Here is a tiny trained network, its code and every weight. The questions are about switching its units off for an input and a target symbol, where a switched-off unit gives its printed mean instead of its output.

import numpy as np


def w(rows, s, z=0):
    codes = np.array(rows[::2]) - 128.0
    scale = np.full(codes.shape[1], s)
    scale[-1] = z or s
    return codes * scale


def f(y):
    return y / 2 * (1 + np.tanh(0.7978845608 * (y + 0.044715 * y**3)))


def softmax(a):
    e = np.exp(a - a.max(-1, keepdims=True))
    return e / e.sum(-1, keepdims=True)


def log_softmax(a):
    a = a - a.max(-1, keepdims=True)
    return a - np.log(np.exp(a).sum(-1, keepdims=True))


def net(x, mask):
    ids = ['αβδλτψ'.index(c) for c in x.split()]
    T = len(ids)
    res = E[ids] + P[:T]
    u = 0
    for l in range(2):
        r = res
        for j in range(2):
            rows = slice(4 * j, 4 * j + 4)
            q, k, v = (r @ M[l][rows].T for M in (Q, K, V))
            z = softmax(np.where(np.tri(T) > 0, q @ k.T / 4**0.5, -1e9)) @ v
            o = O[l][rows]
            res = res + np.where(mask[u + j], z, o[:, -1]) @ o[:, :-1]
        u += 2
        y = f(res @ A[l][:, :-1].T + A[l][:, -1])
        res = res + np.where(mask[u : u + 4], y, B[l][:, -1]) @ B[l][:, :-1]
        u += 4
    return log_softmax(res[-1] @ U[:, :-1].T + U[:, -1])


Q, K, V, O, A, B = {}, {}, {}, {}, {}, {}
E = w([
[83,112,107,160],'α',
[71,71,181,110],'β',
[135,142,152,73],'δ',
[137,7,113,103],'λ',
[95,135,108,154],'τ',
[125,139,244,102],'ψ',
],0.016)
P = w([
[133,165,56,177],'0',
[2,201,59,127],'1',
[9,191,53,121],'2',
[26,191,71,111],'3',
[140,178,55,195],'4',
[139,153,85,188],'5',
[127,153,97,179],'6',
[129,125,128,148],'7',
[140,107,143,139],'8',
[167,94,167,147],'9',
[78,83,184,92],'10',
[60,59,200,65],'11',
[37,86,194,79],'12',
],0.0059)
Q[0] = w([
[249,228,106,56],'0.h1',
[83,144,29,207],'0.h1',
[104,195,195,100],'0.h1',
[93,96,156,45],'0.h1',
[145,84,74,97],'0.h2',
[124,119,78,130],'0.h2',
[160,98,145,86],'0.h2',
[197,137,128,206],'0.h2',
],0.013)
K[0] = w([
[135,191,56,249],'0.h1',
[156,146,238,1],'0.h1',
[65,204,120,130],'0.h1',
[65,36,133,198],'0.h1',
[165,115,47,66],'0.h2',
[85,44,138,72],'0.h2',
[207,168,26,180],'0.h2',
[25,119,52,169],'0.h2',
],0.0079)
V[0] = w([
[104,44,134,198],'0.h1',
[84,105,167,177],'0.h1',
[125,151,138,46],'0.h1',
[137,175,34,68],'0.h1',
[6,75,136,96],'0.h2',
[253,153,94,114],'0.h2',
[217,72,134,149],'0.h2',
[198,136,92,97],'0.h2',
],0.0066)
O[0] = w([
[80,15,90,145,208],'0.h1',
[118,103,216,212,178],'0.h1',
[174,192,158,55,127],'0.h1',
[180,156,58,52,88],'0.h1',
[115,49,201,130,253],'0.h2',
[177,138,37,83,18],'0.h2',
[118,54,2,49,81],'0.h2',
[196,134,55,27,70],'0.h2',
],0.0055,0.0039)
A[0] = w([
[2,154,238,90,209],'0.n1',
[59,127,222,156,253],'0.n2',
[101,246,147,102,219],'0.n3',
[156,187,198,67,82],'0.n4',
],0.0076,0.0039)
B[0] = w([
[254,74,60,205,252],'0.n1',
[236,167,13,140,253],'0.n2',
[97,57,43,57,147],'0.n3',
[179,230,27,144,135],'0.n4',
],0.0054,0.013)
Q[1] = w([
[112,125,58,75],'1.h1',
[113,209,233,183],'1.h1',
[182,81,193,107],'1.h1',
[80,123,24,190],'1.h1',
[156,70,44,140],'1.h2',
[183,170,250,61],'1.h2',
[84,109,255,45],'1.h2',
[120,156,201,16],'1.h2',
],0.0089)
K[1] = w([
[130,149,172,47],'1.h1',
[97,107,3,171],'1.h1',
[119,90,190,203],'1.h1',
[176,174,136,112],'1.h1',
[126,93,209,150],'1.h2',
[72,164,17,131],'1.h2',
[123,116,21,168],'1.h2',
[128,106,43,122],'1.h2',
],0.011)
V[1] = w([
[101,188,61,163],'1.h1',
[79,218,94,161],'1.h1',
[149,164,114,143],'1.h1',
[236,100,145,95],'1.h1',
[105,218,192,182],'1.h2',
[30,117,98,136],'1.h2',
[146,140,104,254],'1.h2',
[70,229,119,111],'1.h2',
],0.0081)
O[1] = w([
[145,52,229,89,141],'1.h1',
[164,28,182,99,85],'1.h1',
[151,126,165,105,149],'1.h1',
[59,240,93,34,206],'1.h1',
[239,70,65,47,35],'1.h2',
[229,39,219,172,93],'1.h2',
[93,151,2,199,201],'1.h2',
[234,126,137,76,5],'1.h2',
],0.0062,0.012)
A[1] = w([
[71,211,102,142,68],'1.n1',
[3,52,107,95,33],'1.n2',
[129,164,142,89,29],'1.n3',
[201,17,200,135,254],'1.n4',
],0.008,0.005)
B[1] = w([
[185,151,180,124,254],'1.n1',
[177,160,168,150,207],'1.n2',
[123,30,93,250,117],'1.n3',
[176,81,127,61,130],'1.n4',
],0.012,0.01)
U = w([
[75,88,27,179,40],'α',
[254,164,127,182,2],'β',
[164,95,122,94,230],'δ',
[158,129,229,170,135],'λ',
[175,75,96,145,145],'τ',
[66,177,82,59,185],'ψ',
],0.0086,0.0075)

Each question gives the input, a string of symbols that net reads in full, and the target symbol t.
The units are the heads (4 rows each of Q, K, V and O) and the neurons (one row each of A and B). Each row of codes is followed by its name. A weight is (code - 128) times the scale printed after its matrix; where a second scale follows, it is the last column's (O, A, B and U).
mask holds one flag per unit, layer by layer, with each layer's heads first. A switched-off unit (its flag False) gives its mean, the last column of its rows in O or B, instead of its output. The means were averaged over made-up inputs and are rounded, as every weight is.
A unit's drop is (log p(t) with every unit on - log p(t) with that unit switched off) / (log p(t) with every unit on - log p(t) with every unit switched off).
unit that matters most: the unit with the biggest drop
k most important neurons of layer l: the k neurons of layer l with the biggest drops, biggest first
which heads matter: for each layer, one digit per head in row order, 1 if its drop is at least 0.15 and else 0, layers parted by /
input α λ ψ β δ ψ δ δ δ, target ψ: unit that matters most => 1.n2
input β λ α β λ λ λ λ β β ψ λ α, target β: which heads matter => 10 / 10
input β ψ δ β, target β: 3 most important neurons of layer 0 => [0.n1, 0.n3, 0.n2]
input τ β α λ τ, target λ: which heads matter => 00 / 01
input δ δ τ, target δ: which heads matter => 11 / 11
input ψ δ δ δ α τ, target ψ: which heads matter => 10 / 01
input ψ τ τ ψ α ψ β λ δ α β, target α: which heads matter => 10 / 00
input τ τ τ, target τ: which heads matter => 00 / 11
input α α δ, target α: 3 most important neurons of layer 1 => [1.n1, 1.n2, 1.n4]
input β ψ α τ, target β: which heads matter => 01 / 01
input ψ α δ ψ α ψ τ δ δ α, target ψ: which heads matter => 00 / 01
input ψ ψ δ τ α, target ψ: which heads matter => 10 / 11
input λ β α ψ τ δ δ β τ α λ ψ, target β: which heads matter => 00 / 00
input τ τ τ α, target τ: which heads matter => 00 / 11
input δ β τ τ τ β δ α λ λ ψ β λ, target λ: unit that matters most => 1.n2
input ψ β α ψ δ, target ψ: which heads matter => 00 / 01
input δ δ ψ, target δ: 3 most important neurons of layer 0 => [0.n2, 0.n1, 0.n3]
input ψ λ λ ψ λ τ, target λ: which heads matter => 01 / 01
input β β β ψ δ ψ ψ δ β α ψ α, target β: 2 most important neurons of layer 0 => [0.n1, 0.n3]
input τ δ δ δ τ, target ψ: unit that matters most => 0.h1
input δ ψ α τ, target δ: 3 most important neurons of layer 0 => [0.n2, 0.n1, 0.n4]
input β β β λ, target β: 2 most important neurons of layer 1 => [1.n2, 1.n1]
input λ β α λ α λ δ τ τ δ λ ψ ψ, target β: 2 most important neurons of layer 0 => [0.n2, 0.n1]
input δ ψ α, target δ: 3 most important neurons of layer 0 => [0.n2, 0.n1, 0.n4]
input β β λ, target λ: 2 most important neurons of layer 0 => [0.n1, 0.n2]
input τ λ β, target τ: 2 most important neurons of layer 0 => [0.n2, 0.n1]
input δ α α, target δ: unit that matters most => 1.h2
